Here is a tiny trained network, its code and every weight. The questions are about switching its units off for an input and a class, where a switched-off unit gives its printed mean instead of its output.

import numpy as np


def w(rows, s, z=0):
    codes = np.array(rows[::2]) - 128.0
    scale = np.full(codes.shape[1], s)
    scale[-1] = z or s
    return codes * scale


def norm(h):
    return h / np.sqrt((h * h).mean(-1, keepdims=True) + 1e-5)


def f(y):
    return np.maximum(y, 0)


def log_softmax(a):
    a = a - a.max(-1, keepdims=True)
    return a - np.log(np.exp(a).sum(-1, keepdims=True))


def net(x, mask):
    res = np.array(x, float).reshape(1, 2) / 4 @ E
    u = 0
    for l in range(2):
        y = f(norm(res) @ A[l][:, :-1].T + A[l][:, -1])
        res = res + np.where(mask[u : u + 11], y, B[l][:, -1]) @ B[l][:, :-1]
        u += 11
    return log_softmax(norm(res)[-1] @ U[:, :-1].T + U[:, -1])


A, B = {}, {}
E = w([
[181,255,117,176,172,168],'x0',
[197,104,92,86,79,207],'x1',
],0.0087)
A[0] = w([
[103,155,107,97,109,45,204],'0.n1',
[107,181,33,103,108,117,80],'0.n2',
[92,112,139,170,108,131,71],'0.n3',
[90,192,156,181,81,163,78],'0.n4',
[164,60,107,193,114,115,240],'0.n5',
[160,93,64,124,94,145,29],'0.n6',
[103,75,131,99,119,157,73],'0.n7',
[140,154,254,185,164,114,141],'0.n8',
[114,169,148,105,189,182,49],'0.n9',
[162,166,14,86,90,164,102],'0.n10',
[182,99,148,141,151,175,4],'0.n11',
],0.0086,0.0024)
B[0] = w([
[147,173,180,2,124,236,206],'0.n1',
[111,124,109,154,85,191,161],'0.n2',
[133,158,42,103,127,152,151],'0.n3',
[201,67,98,119,69,74,198],'0.n4',
[174,131,146,94,184,172,206],'0.n5',
[109,213,56,72,144,104,196],'0.n6',
[165,115,177,126,90,84,207],'0.n7',
[89,96,74,59,150,162,239],'0.n8',
[112,113,138,141,83,75,191],'0.n9',
[94,125,81,52,146,118,253],'0.n10',
[75,114,90,137,153,126,162],'0.n11',
],0.0064,0.0048)
A[1] = w([
[175,161,213,108,128,191,161],'1.n1',
[94,102,137,123,56,125,121],'1.n2',
[128,99,105,127,119,201,50],'1.n3',
[2,45,127,144,178,78,189],'1.n4',
[117,93,95,1,52,122,162],'1.n5',
[130,168,39,237,134,182,176],'1.n6',
[55,101,22,167,132,156,106],'1.n7',
[98,116,78,105,153,150,115],'1.n8',
[109,38,153,156,66,90,161],'1.n9',
[165,163,129,189,158,118,251],'1.n10',
[80,88,150,148,117,84,234],'1.n11',
],0.0098,0.0027)
B[1] = w([
[26,65,240,175,73,86,144],'1.n1',
[166,204,144,89,131,105,149],'1.n2',
[61,175,53,72,254,73,145],'1.n3',
[198,206,77,69,126,156,169],'1.n4',
[95,176,165,234,178,115,250],'1.n5',
[225,48,250,91,127,18,175],'1.n6',
[32,53,192,183,64,107,143],'1.n7',
[19,127,152,39,104,160,161],'1.n8',
[235,124,125,112,93,83,157],'1.n9',
[174,66,115,42,157,67,157],'1.n10',
[241,70,57,55,168,76,149],'1.n11',
],0.0057,0.014)
U = w([
[234,128,180,53,151,35,252],'0',
[94,200,90,27,204,131,252],'1',
[2,155,239,187,148,99,212],'2',
[182,150,48,170,156,185,4],'3',
[147,98,84,214,77,159,4],'4',
[146,151,126,164,33,168,4],'5',
[158,83,111,123,130,217,4],'6',
[139,98,99,193,97,127,4],'7',
],0.008,0.0029)

Each question gives the input, the list of numbers given to net, and the class t.
The units are the neurons (one row each of A and B). Each row of codes is followed by its name. A weight is (code - 128) times the scale printed after its matrix; where a second scale follows, it is the last column's (A, B and U).
mask holds one flag per neuron, layer by layer. A switched-off neuron (its flag False) gives its mean, the last column of its row in B, instead of its output. The means were averaged over made-up inputs and are rounded, as every weight is.
A unit's drop is (log p(t) with every unit on - log p(t) with that unit switched off) / (log p(t) with every unit on - log p(t) with every unit switched off).
The circuit of an input: a set's keep is (log p(t) with only the set's units on - log p(t) with every unit switched off) / (log p(t) with every unit on - log p(t) with every unit switched off). Starting from the 12 units with the biggest drops (on a tie, the unit counted first), units are removed one at a time, each time the one whose removal leaves the highest keep (on an exact tie, the one counted first), for as long as the keep stays at least 0.8.
circuit, biggest first: the units of the circuit, biggest drop first
most important unit: the unit with the biggest drop
k most important neurons: the k neurons with the biggest drops, biggest first
top k neurons in layer l: the k neurons of layer l with the biggest drops, biggest first
drop of u: that unit's drop, to one decimal
input [-5,7], class 1: most important neuron => 0.n6
input [0,-2], class 2: circuit, biggest first => 0.n10, 1.n1, 0.n1
input [-1,-5], class 1: circuit, biggest first => 1.n4, 1.n6
input [-1,3], class 2: 2 most important neurons => 1.n5, 1.n4
input [-5,-8], class 1: circuit, biggest first => 1.n6, 1.n4
input [-2,2], class 2: circuit, biggest first => 1.n5, 1.n4
input [1,2], class 2: 2 most important neurons => 1.n7, 0.n1
input [7,-5], class 0: top 2 neurons in layer 1 => 1.n6, 1.n5
input [5,8], class 1: 2 most important neurons => 0.n10, 1.n3
input [-2,-3], class 2: top 3 neurons in layer 0 => 0.n1, 0.n10, 0.n11
input [1,0], class 2: top 2 neurons in layer 0 => 0.n7, 0.n8
input [-3,-2], class 2: 2 most important neurons => 0.n1, 1.n1
input [4,7], class 1: 2 most important neurons => 0.n10, 1.n3
input [2,-2], class 2: most important unit => 0.n8
input [7,-4], class 0: 2 most important neurons => 1.n6, 1.n5
input [8,7], class 0: top 3 neurons in layer 1 => 1.n6, 1.n1, 1.n4
input [-2,-8], class 1: drop of 1.n6 => 0.1
input [2,5], class 1: drop of 0.n10 => 0.6
input [8,4], class 0: drop of 1.n8 => 0.0
input [0,-1], class 2: top neuron in layer 0 => 0.n10
input [-2,-6], class 1: top 2 neurons in layer 1 => 1.n4, 1.n6
